Here is a tiny trained network, its code and every weight. The questions are about switching its units off for an input and a target symbol, where a switched-off unit gives its printed mean instead of its output.

import numpy as np


def w(rows, s, z=0):
    codes = np.array(rows[::2]) - 128.0
    scale = np.full(codes.shape[1], s)
    scale[-1] = z or s
    return codes * scale


def f(y):
    return y / 2 * (1 + np.tanh(0.7978845608 * (y + 0.044715 * y**3)))


def softmax(a):
    e = np.exp(a - a.max(-1, keepdims=True))
    return e / e.sum(-1, keepdims=True)


def log_softmax(a):
    a = a - a.max(-1, keepdims=True)
    return a - np.log(np.exp(a).sum(-1, keepdims=True))


def net(x, mask):
    ids = ['ΛΠαβγτω'.index(c) for c in x.split()]
    T = len(ids)
    res = E[ids] + P[:T]
    q, k, v = (res @ M[0].T for M in (Q, K, V))
    z = softmax(np.where(np.tri(T) > 0, q @ k.T / 2**0.5, -1e9)) @ v
    res = res + np.where(mask[0], z, O[0][:, -1]) @ O[0][:, :-1]
    y = f(res @ A[0][:, :-1].T + A[0][:, -1])
    res = res + np.where(mask[1:25], y, B[0][:, -1]) @ B[0][:, :-1]
    return log_softmax(res[-1] @ U[:, :-1].T + U[:, -1])


Q, K, V, O, A, B = {}, {}, {}, {}, {}, {}
E = w([
[219,105,88,251],'Λ',
[102,129,105,179],'Π',
[113,83,71,136],'α',
[158,23,201,120],'β',
[130,91,115,162],'γ',
[64,150,57,167],'τ',
[74,164,86,193],'ω',
],0.021)
P = w([
[154,65,115,219],'0',
[199,159,72,138],'1',
[190,160,162,158],'2',
[146,125,172,239],'3',
[28,104,203,40],'4',
[89,99,61,3],'5',
[116,4,9,75],'6',
],0.014)
Q[0] = w([
[56,111,222,104],'h0',
[255,154,98,253],'h0',
],0.016)
K[0] = w([
[212,181,68,8],'h0',
[69,24,91,188],'h0',
],0.013)
V[0] = w([
[18,207,6,93],'h0',
[124,57,60,62],'h0',
],0.012)
O[0] = w([
[174,154,79,99,3],'h0',
[123,1,96,155,100],'h0',
],0.024,0.0046)
A[0] = w([
[121,149,39,163,65],'n0',
[152,169,91,148,238],'n1',
[189,121,216,98,91],'n2',
[152,112,143,220,88],'n3',
[84,235,119,174,211],'n4',
[163,97,122,191,175],'n5',
[76,160,110,9,61],'n6',
[110,140,205,125,35],'n7',
[169,157,87,78,13],'n8',
[103,64,132,18,28],'n9',
[107,81,116,170,168],'n10',
[42,118,100,62,148],'n11',
[131,45,125,86,80],'n12',
[99,135,25,175,253],'n13',
[147,177,42,155,2],'n14',
[93,159,68,171,228],'n15',
[125,97,50,181,178],'n16',
[102,114,170,134,172],'n17',
[230,118,153,135,140],'n18',
[144,187,142,145,46],'n19',
[90,130,101,174,22],'n20',
[187,201,172,111,52],'n21',
[123,96,210,80,71],'n22',
[79,173,50,154,41],'n23',
],0.011,0.008)
B[0] = w([
[130,158,82,81,193],'n0',
[174,29,162,185,213],'n1',
[136,91,114,121,144],'n2',
[92,140,107,109,212],'n3',
[182,150,137,135,231],'n4',
[150,162,133,88,207],'n5',
[137,110,176,214,167],'n6',
[196,147,54,133,193],'n7',
[110,109,147,105,185],'n8',
[108,166,185,91,155],'n9',
[104,150,117,103,235],'n10',
[141,99,80,80,178],'n11',
[144,164,115,188,187],'n12',
[116,32,145,166,251],'n13',
[167,161,116,2,201],'n14',
[113,95,191,125,218],'n15',
[102,148,158,113,217],'n16',
[138,188,131,89,220],'n17',
[84,142,151,48,168],'n18',
[79,117,67,233,142],'n19',
[149,119,62,125,159],'n20',
[79,137,36,231,150],'n21',
[196,114,101,154,191],'n22',
[90,150,127,64,176],'n23',
],0.0096,0.017)
U = w([
[163,207,187,77,165],'Λ',
[181,106,254,154,121],'Π',
[106,74,128,125,4],'α',
[97,178,63,77,106],'β',
[90,153,233,76,198],'γ',
[178,106,174,91,188],'τ',
[196,110,93,163,54],'ω',
],0.0099,0.0042)

Each question gives the input, a string of symbols that net reads in full, and the target symbol t.
The units are the heads (2 rows each of Q, K, V and O) and the neurons (one row each of A and B). Each row of codes is followed by its name. A weight is (code - 128) times the scale printed after its matrix; where a second scale follows, it is the last column's (O, A, B and U).
mask holds one flag per unit, heads first, then neurons. A switched-off unit (its flag False) gives its mean, the last column of its rows in O or B, instead of its output. The means were averaged over made-up inputs and are rounded, as every weight is.
A unit's drop is (log p(t) with every unit on - log p(t) with that unit switched off) / (log p(t) with every unit on - log p(t) with every unit switched off).
The circuit of an input: a set's keep is (log p(t) with only the set's units on - log p(t) with every unit switched off) / (log p(t) with every unit on - log p(t) with every unit switched off). Starting from the 12 units with the biggest drops (on a tie, the unit counted first), units are removed one at a time, each time the one whose removal leaves the highest keep (on an exact tie, the one counted first), for as long as the keep stays at least 0.8.
units of the circuit, in order: the units of the circuit, biggest drop first
unit that matters most: the unit with the biggest drop
top k neurons: the k neurons with the biggest drops, biggest first
drop when u is switched off: that unit's drop, to one decimal
input β τ γ Λ Λ γ, target γ: unit that matters most	n1
input ω τ γ, target ω: units of the circuit, in order	[h0, n21, n1]
input Λ α Λ β τ τ, target Λ: units of the circuit, in order	[h0, n4, n7]
input γ β γ Π, target γ: units of the circuit, in order	[h0, n1]
input Λ Π ω τ τ γ, target ω: units of the circuit, in order	[h0, n21, n6, n1]
input α Π α β, target γ: units of the circuit, in order	[n1, n18]
input β β Λ, target β: top 4 neurons	[n3, n7, n10, n17]
input β Λ τ ω, target β: top 3 neurons	[n7, n20, n3]
input τ α Π α α, target α: units of the circuit, in order	[h0, n14]
input Λ τ β Λ Λ β Λ, target Λ: top 2 neurons	[n13, n1]
input ω τ ω Π, target ω: top 2 neurons	[n21, n19]
input τ τ ω τ τ ω, target ω: top 3 neurons	[n21, n6, n1]
input γ β Π α α τ, target Π: top 2 neurons	[n6, n4]
input Λ Π τ τ Λ ω, target τ: top 2 neurons	[n14, n1]
input Π Π Λ Π α, target Π: top 2 neurons	[n6, n14]
input τ Π ω α τ Π, target ω: top 4 neurons	[n21, n6, n1, n19]
input α α α β, target γ: unit that matters most	n18
input ω Π ω τ, target ω: top 3 neurons	[n21, n1, n19]
input β Λ τ τ γ, target Λ: top 3 neurons	[n13, n1, n17]
input α β Λ γ, target α: unit that matters most	h0
input β Π γ, target β: drop when n17 is switched off	0.7
